Below is a small trained network, with its code and all its weights. Each question gives an input and a class and asks what happens when units are switched off, that is, made to give their printed mean instead of their output.

import numpy as np


def w(rows, s, z=0):
    codes = np.array(rows[::2]) - 128.0
    scale = np.full(codes.shape[1], s)
    scale[-1] = z or s
    return codes * scale


def f(y):
    return y / 2 * (1 + np.tanh(0.7978845608 * (y + 0.044715 * y**3)))


def log_softmax(a):
    a = a - a.max(-1, keepdims=True)
    return a - np.log(np.exp(a).sum(-1, keepdims=True))


def net(x, mask):
    res = np.array(x, float).reshape(1, 6) / 4 @ E
    y = f(res @ A[0][:, :-1].T + A[0][:, -1])
    res = res + np.where(mask, y, B[0][:, -1]) @ B[0][:, :-1]
    return log_softmax(res[-1] @ U[:, :-1].T + U[:, -1])


A, B = {}, {}
E = w([
[222,150,151,85,170,6,81,153,229,199,62,183],'x0',
[215,109,63,225,255,78,192,97,86,122,102,35],'x1',
[236,251,57,134,57,148,188,202,140,108,221,156],'x2',
[184,83,219,195,59,66,35,184,161,50,189,10],'x3',
[92,192,195,208,109,177,192,36,238,208,155,73],'x4',
[109,57,35,189,44,59,147,39,193,62,135,201],'x5',
],0.0049)
A[0] = w([
[131,125,77,210,188,123,169,116,59,87,143,66,90],'neuron 1',
[65,56,154,131,173,136,85,88,124,152,71,123,112],'neuron 2',
[133,81,67,208,41,52,128,81,184,82,123,187,127],'neuron 3',
[28,114,90,167,116,206,166,129,82,73,193,110,177],'neuron 4',
[190,187,68,116,100,145,143,158,148,118,210,125,131],'neuron 5',
[143,198,191,77,130,165,151,215,101,189,132,68,151],'neuron 6',
[176,84,213,181,72,72,43,182,145,48,203,3,40],'neuron 7',
[62,30,186,105,166,98,109,83,141,126,76,68,91],'neuron 8',
[102,165,154,176,134,155,170,76,192,191,152,99,63],'neuron 9',
[201,133,136,111,150,69,88,153,183,166,78,180,96],'neuron 10',
[176,192,85,143,69,125,179,184,134,120,159,131,105],'neuron 11',
[58,131,158,82,56,190,90,157,136,107,137,176,166],'neuron 12',
[148,87,76,73,143,82,105,180,49,82,124,144,2],'neuron 13',
[122,92,104,104,136,105,105,168,53,80,127,155,2],'neuron 14',
[103,131,59,72,161,146,157,123,69,157,91,202,29],'neuron 15',
[185,145,139,104,146,47,97,151,202,167,78,172,118],'neuron 16',
[206,173,96,127,105,139,176,161,132,116,204,145,141],'neuron 17',
[152,85,198,194,86,104,40,172,156,88,160,70,78],'neuron 18',
[133,138,43,173,226,114,172,136,104,123,92,114,104],'neuron 19',
[82,97,103,149,105,223,153,105,41,79,193,121,89],'neuron 20',
[183,119,75,210,190,120,156,119,113,111,70,70,74],'neuron 21',
[163,183,199,82,191,156,80,201,89,210,137,75,159],'neuron 22',
[144,102,59,92,137,95,92,196,59,88,107,147,72],'neuron 23',
[121,152,62,149,187,151,166,80,100,175,89,154,131],'neuron 24',
[97,127,145,61,51,181,48,138,172,139,149,177,71],'neuron 25',
[70,91,100,153,97,211,143,98,67,33,162,94,101],'neuron 26',
[199,121,98,204,201,96,156,129,135,131,99,77,131],'neuron 27',
[44,74,167,132,138,116,94,89,99,122,74,90,126],'neuron 28',
[200,205,105,129,105,125,156,152,150,120,202,146,142],'neuron 29',
[148,185,208,93,177,182,106,192,59,180,130,68,136],'neuron 30',
[125,149,183,179,118,162,186,89,197,183,169,103,35],'neuron 31',
[166,97,96,93,123,83,92,183,43,68,108,166,65],'neuron 32',
[103,87,35,162,52,66,139,58,183,75,143,172,188],'neuron 33',
[78,47,191,127,148,103,84,55,116,140,66,121,151],'neuron 34',
[58,135,131,74,92,163,119,124,146,157,95,208,69],'neuron 35',
[72,121,146,123,119,188,173,140,26,87,165,69,88],'neuron 36',
[65,157,189,86,62,143,91,155,170,119,133,193,118],'neuron 37',
[114,78,44,185,80,90,138,78,197,73,135,190,156],'neuron 38',
[188,139,141,82,155,53,118,127,205,176,101,168,108],'neuron 39',
[62,61,175,139,154,122,77,98,113,153,56,104,59],'neuron 40',
[105,174,157,167,111,133,167,74,192,204,142,80,74],'neuron 41',
[81,164,72,88,176,182,199,71,103,228,93,223,152],'neuron 42',
[151,79,84,82,137,113,94,185,57,82,127,150,44],'neuron 43',
[61,142,159,95,56,143,78,185,166,146,141,178,88],'neuron 44',
[181,117,154,86,174,60,87,116,206,179,91,173,110],'neuron 45',
[208,168,84,125,79,158,169,166,142,110,183,131,66],'neuron 46',
[109,193,175,184,120,129,159,67,203,178,146,87,51],'neuron 47',
[199,102,89,182,177,92,178,112,100,137,115,53,46],'neuron 48',
],0.0059,0.001)
B[0] = w([
[86,172,112,144,141,33,60,168,198,157,208,87,184],'neuron 1',
[221,87,44,177,125,199,208,182,41,156,172,210,185],'neuron 2',
[63,169,96,48,241,139,143,92,24,56,45,30,217],'neuron 3',
[197,96,131,78,77,74,154,55,225,193,236,62,203],'neuron 4',
[186,68,78,169,159,215,199,155,42,170,162,190,186],'neuron 5',
[77,130,107,90,211,147,147,120,47,89,119,93,199],'neuron 6',
[163,219,192,27,31,51,254,232,231,6,91,208,254],'neuron 7',
[200,67,44,185,125,214,194,200,7,129,155,217,204],'neuron 8',
[26,40,231,180,47,191,75,99,152,73,77,211,186],'neuron 9',
[178,68,133,100,134,134,124,52,217,190,207,59,188],'neuron 10',
[195,44,61,188,152,224,202,176,23,170,152,187,182],'neuron 11',
[78,198,101,179,167,40,52,181,166,178,230,97,197],'neuron 12',
[35,55,250,203,66,213,46,70,187,86,99,192,169],'neuron 13',
[120,70,205,173,66,213,75,48,183,120,131,146,152],'neuron 14',
[95,131,228,88,40,115,177,147,234,42,70,206,179],'neuron 15',
[182,70,97,65,148,124,122,24,224,208,234,59,198],'neuron 16',
[162,51,58,161,155,199,171,159,47,147,169,171,186],'neuron 17',
[186,171,164,59,69,77,246,203,177,25,116,208,214],'neuron 18',
[93,200,128,154,127,43,73,192,173,110,209,164,187],'neuron 19',
[208,85,109,88,95,92,164,31,247,193,226,62,195],'neuron 20',
[63,211,108,205,162,59,47,215,116,136,239,156,186],'neuron 21',
[51,124,130,51,234,149,139,86,73,55,71,36,217],'neuron 22',
[31,73,232,194,88,217,70,87,164,75,112,162,171],'neuron 23',
[116,190,152,120,83,64,159,189,163,105,179,167,185],'neuron 24',
[87,199,72,202,193,75,32,205,122,155,225,146,195],'neuron 25',
[209,89,79,57,120,77,127,27,213,213,225,39,194],'neuron 26',
[55,178,112,168,152,72,55,179,160,133,214,116,193],'neuron 27',
[220,81,67,146,150,190,192,164,95,164,169,164,185],'neuron 28',
[181,31,62,174,179,210,192,130,52,166,169,188,189],'neuron 29',
[67,123,107,43,229,173,130,91,50,47,36,21,213],'neuron 30',
[51,36,210,212,72,202,58,70,172,66,98,185,187],'neuron 31',
[33,48,211,170,69,208,72,53,172,89,117,176,175],'neuron 32',
[18,162,81,42,234,128,146,99,15,53,36,24,221],'neuron 33',
[200,64,31,166,169,200,191,177,32,129,161,198,203],'neuron 34',
[112,177,100,152,140,59,120,212,143,98,195,156,178],'neuron 35',
[168,122,105,57,177,101,151,27,208,202,161,46,188],'neuron 36',
[63,181,82,219,177,67,57,187,113,155,227,115,198],'neuron 37',
[49,156,115,56,220,146,154,108,19,82,22,57,211],'neuron 38',
[173,97,113,71,117,123,144,31,230,208,213,47,193],'neuron 39',
[194,65,27,188,179,194,201,199,45,162,145,212,189],'neuron 40',
[42,53,237,182,84,209,89,59,174,68,80,161,191],'neuron 41',
[157,190,188,20,41,44,236,228,216,19,111,214,236],'neuron 42',
[54,42,214,177,83,210,54,57,204,68,103,161,167],'neuron 43',
[97,193,59,209,191,69,39,207,111,163,218,120,190],'neuron 44',
[212,80,87,86,124,129,160,46,209,191,226,56,200],'neuron 45',
[196,46,65,181,134,223,201,146,33,163,162,206,182],'neuron 46',
[27,31,223,176,90,191,36,71,165,55,82,171,196],'neuron 47',
[57,191,106,208,155,39,25,205,131,156,192,139,185],'neuron 48',
],0.0044,0.0066)
U = w([
[237,55,58,210,143,220,202,183,32,182,154,215,119],'0',
[55,54,232,207,62,208,33,54,187,95,100,178,157],'1',
[179,213,184,41,57,54,239,219,204,51,120,197,116],'2',
[219,91,101,75,130,97,112,21,214,230,197,27,125],'3',
[80,226,92,224,177,41,3,227,122,180,196,125,89],'4',
[71,159,105,43,227,160,137,96,40,79,64,32,166],'5',
[202,169,162,99,89,96,123,142,89,189,77,113,201],'6',
[231,221,165,193,49,120,26,83,60,217,13,126,2],'7',
],0.0063,0.0044)

Each question gives the input, the list of numbers given to net, and the class t.
The units are the neurons (one row each of A and B). Each row of codes is followed by its name. A weight is (code - 128) times the scale printed after its matrix; where a second scale follows, it is the last column's (A, B and U).
mask holds one flag per neuron, in row order. A switched-off neuron (its flag False) gives its mean, the last column of its row in B, instead of its output. The means were averaged over made-up inputs and are rounded, as every weight is.
A unit's drop is (log p(t) with every unit on - log p(t) with that unit switched off) / (log p(t) with every unit on - log p(t) with every unit switched off).
The circuit of an input: a set's keep is (log p(t) with only the set's units on - log p(t) with every unit switched off) / (log p(t) with every unit on - log p(t) with every unit switched off). Starting from the 12 units with the biggest drops (on a tie, the unit counted first), units are removed one at a time, each time the one whose removal leaves the highest keep (on an exact tie, the one counted first), for as long as the keep stays at least 0.8.
circuit, biggest first: the units of the circuit, biggest drop first
k most important neurons: the k neurons with the biggest drops, biggest first
drop of u: that unit's drop, to one decimal
input [0,7,4,-8,1,-2], class 2: 2 most important neurons -> neuron 42; neuron 15
input [-5,-5,-5,4,0,3], class 0: circuit, biggest first -> neuron 8; neuron 28
input [6,3,-3,5,-4,1], class 3: circuit, biggest first -> neuron 16
input [-3,-8,-2,-6,-6,0], class 4: 2 most important neurons -> neuron 12; neuron 25
input [-2,-3,-7,8,-4,-1], class 2: 2 most important neurons -> neuron 7; neuron 18
input [-8,2,-6,4,6,6], class 3: 4 most important neurons -> neuron 26; neuron 4; neuron 20; neuron 36
input [-7,7,4,1,1,3], class 3: 3 most important neurons -> neuron 26; neuron 20; neuron 4
input [-6,2,-2,-3,6,-2], class 1: 2 most important neurons -> neuron 9; neuron 31
input [4,0,-4,3,0,-4], class 0: circuit, biggest first -> neuron 8; neuron 40
input [-8,1,-1,2,6,2], class 3: 2 most important neurons -> neuron 26; neuron 4
input [-8,-5,-3,7,7,2], class 3: 3 most important neurons -> neuron 26; neuron 4; neuron 20
input [-8,5,-2,-1,-7,3], class 3: circuit, biggest first -> neuron 26; neuron 20
input [7,-4,-7,4,6,1], class 0: 4 most important neurons -> neuron 8; neuron 34; neuron 40; neuron 2
input [-7,-2,-4,-8,4,4], class 2: circuit, biggest first -> neuron 42
input [-2,1,4,-6,0,7], class 5: 3 most important neurons -> neuron 33; neuron 38; neuron 7
input [4,8,-4,6,5,4], class 4: 4 most important neurons -> neuron 48; neuron 21; neuron 27; neuron 42
input [7,-1,-2,-4,7,8], class 5: 3 most important neurons -> neuron 33; neuron 3; neuron 38
input [2,7,-7,6,8,5], class 1: 4 most important neurons -> neuron 47; neuron 41; neuron 9; neuron 31
input [5,-1,-8,8,-4,-8], class 0: 4 most important neurons -> neuron 8; neuron 40; neuron 34; neuron 2
input [-4,5,-7,-7,1,-3], class 0: circuit, biggest first -> neuron 2
input [2,-6,1,-4,0,7], class 5: drop of neuron 38 -> 0.4
input [1,-2,-5,-8,6,-2], class 2: drop of neuron 42 -> 1.4
input [3,-2,1,-5,-1,-2], class 2: drop of neuron 42 -> 0.2
input [-8,-3,-7,8,-4,2], class 2: drop of neuron 18 -> 0.7
